Below is a small trained network, with its code and all its weights. Each question gives an input and a class and asks what happens when units are switched off, that is, made to give their printed mean instead of their output.

import numpy as np


def w(rows, s, z=0):
    codes = np.array(rows[::2]) - 128.0
    scale = np.full(codes.shape[1], s)
    scale[-1] = z or s
    return codes * scale


def norm(h):
    return h / np.sqrt((h * h).mean(-1, keepdims=True) + 1e-5)


def f(y):
    return y / 2 * (1 + np.tanh(0.7978845608 * (y + 0.044715 * y**3)))


def log_softmax(a):
    a = a - a.max(-1, keepdims=True)
    return a - np.log(np.exp(a).sum(-1, keepdims=True))


def net(x, mask):
    res = np.array(x, float).reshape(1, 2) / 4 @ E
    u = 0
    for l in range(4):
        y = f(norm(res) @ A[l][:, :-1].T + A[l][:, -1])
        res = res + np.where(mask[u : u + 9], y, B[l][:, -1]) @ B[l][:, :-1]
        u += 9
    return log_softmax(norm(res)[-1] @ U[:, :-1].T + U[:, -1])


A, B = {}, {}
E = w([
[2,206,133,163],'x0',
[143,73,215,245],'x1',
],0.0076)
A[0] = w([
[45,182,23,37,147],'0.n0',
[54,177,90,22,196],'0.n1',
[112,138,214,72,179],'0.n2',
[42,194,69,2,132],'0.n3',
[135,164,206,87,170],'0.n4',
[16,96,129,215,133],'0.n5',
[175,178,153,121,35],'0.n6',
[146,110,56,165,5],'0.n7',
[64,181,154,240,130],'0.n8',
],0.0097,0.0018)
B[0] = w([
[109,239,204,33,252],'0.n0',
[118,204,208,71,231],'0.n1',
[134,148,118,137,135],'0.n2',
[136,252,221,38,254],'0.n3',
[129,141,120,132,133],'0.n4',
[49,49,143,155,212],'0.n5',
[123,73,162,107,121],'0.n6',
[131,79,170,111,120],'0.n7',
[64,61,149,184,223],'0.n8',
],0.019,0.0078)
A[1] = w([
[151,219,47,189,113],'1.n0',
[95,72,93,114,196],'1.n1',
[181,96,6,169,154],'1.n2',
[125,172,116,165,2],'1.n3',
[84,141,97,220,167],'1.n4',
[120,120,121,130,158],'1.n5',
[143,123,116,132,44],'1.n6',
[163,175,77,79,158],'1.n7',
[187,133,166,87,114],'1.n8',
],0.022,0.002)
B[1] = w([
[169,176,195,118,118],'1.n0',
[159,173,103,207,193],'1.n1',
[231,171,225,110,194],'1.n2',
[118,139,152,79,116],'1.n3',
[5,130,114,187,217],'1.n4',
[129,139,127,149,132],'1.n5',
[126,140,172,103,122],'1.n6',
[18,90,67,141,204],'1.n7',
[201,92,61,133,254],'1.n8',
],0.023,0.0085)
A[2] = w([
[104,3,23,166,140],'2.n0',
[132,128,127,133,90],'2.n1',
[240,129,179,138,78],'2.n2',
[119,86,154,185,214],'2.n3',
[116,65,165,180,131],'2.n4',
[188,150,140,146,222],'2.n5',
[154,138,175,97,2],'2.n6',
[108,121,129,177,29],'2.n7',
[162,36,197,58,66],'2.n8',
],0.02,0.0021)
B[2] = w([
[177,15,152,18,255],'2.n0',
[147,127,113,95,123],'2.n1',
[253,137,210,243,237],'2.n2',
[83,101,134,184,206],'2.n3',
[84,98,119,189,203],'2.n4',
[176,209,82,197,187],'2.n5',
[132,147,73,78,197],'2.n6',
[67,159,18,188,175],'2.n7',
[197,170,139,169,172],'2.n8',
],0.02,0.009)
A[3] = w([
[87,250,135,83,142],'3.n0',
[105,134,105,141,126],'3.n1',
[133,150,145,126,33],'3.n2',
[131,152,80,120,195],'3.n3',
[129,97,171,114,42],'3.n4',
[135,125,120,130,4],'3.n5',
[121,85,110,102,24],'3.n6',
[109,138,181,102,31],'3.n7',
[112,128,111,141,44],'3.n8',
],0.027,0.0018)
B[3] = w([
[44,255,185,73,254],'3.n0',
[109,158,94,189,140],'3.n1',
[139,99,97,134,143],'3.n2',
[138,97,244,156,134],'3.n3',
[133,157,70,116,131],'3.n4',
[129,121,146,120,123],'3.n5',
[165,113,61,119,140],'3.n6',
[153,166,100,100,164],'3.n7',
[111,143,117,185,134],'3.n8',
],0.028,0.019)
U = w([
[72,221,147,60,241],'0',
[253,157,140,188,23],'1',
[172,71,66,47,2],'2',
[51,95,91,194,237],'3',
],0.02,0.0027)

Each question gives the input, the list of numbers given to net, and the class t.
The units are the neurons (one row each of A and B). Each row of codes is followed by its name. A weight is (code - 128) times the scale printed after its matrix; where a second scale follows, it is the last column's (A, B and U).
mask holds one flag per neuron, layer by layer. A switched-off neuron (its flag False) gives its mean, the last column of its row in B, instead of its output. The means were averaged over made-up inputs and are rounded, as every weight is.
A unit's drop is (log p(t) with every unit on - log p(t) with that unit switched off) / (log p(t) with every unit on - log p(t) with every unit switched off).
most important unit: the unit with the biggest drop
k most important neurons: the k neurons with the biggest drops, biggest first
k most important neurons of layer l: the k neurons of layer l with the biggest drops, biggest first
drop of u: that unit's drop, to one decimal
input [-5,-4], class 2: 2 most important neurons -> (1.n7; 1.n8)
input [-7,0], class 1: 3 most important neurons -> (0.n0; 0.n3; 0.n1)
input [-4,4], class 1: 2 most important neurons -> (0.n8; 0.n0)
input [-7,1], class 1: 3 most important neurons of layer 0 -> (0.n0; 0.n3; 0.n1)
input [-8,-6], class 2: most important unit -> 1.n7
input [-6,-3], class 2: 2 most important neurons -> (0.n8; 0.n5)
input [-3,8], class 3: 2 most important neurons -> (0.n3; 0.n0)
input [-4,5], class 1: 2 most important neurons -> (0.n8; 0.n5)
input [-6,1], class 1: 2 most important neurons -> (0.n0; 0.n3)
input [-2,2], class 1: 2 most important neurons -> (0.n8; 0.n0)
input [-2,0], class 1: 2 most important neurons -> (0.n0; 0.n3)
input [-7,-2], class 1: 3 most important neurons -> (0.n0; 0.n3; 0.n1)
input [-5,5], class 1: 2 most important neurons of layer 0 -> (0.n8; 0.n0)
input [-4,7], class 3: drop of 0.n0 -> 1.3
input [0,1], class 3: drop of 3.n8 -> 0.0
input [-8,5], class 1: drop of 0.n0 -> 0.2
input [-4,8], class 3: most important neuron of layer 1 -> (1.n8)
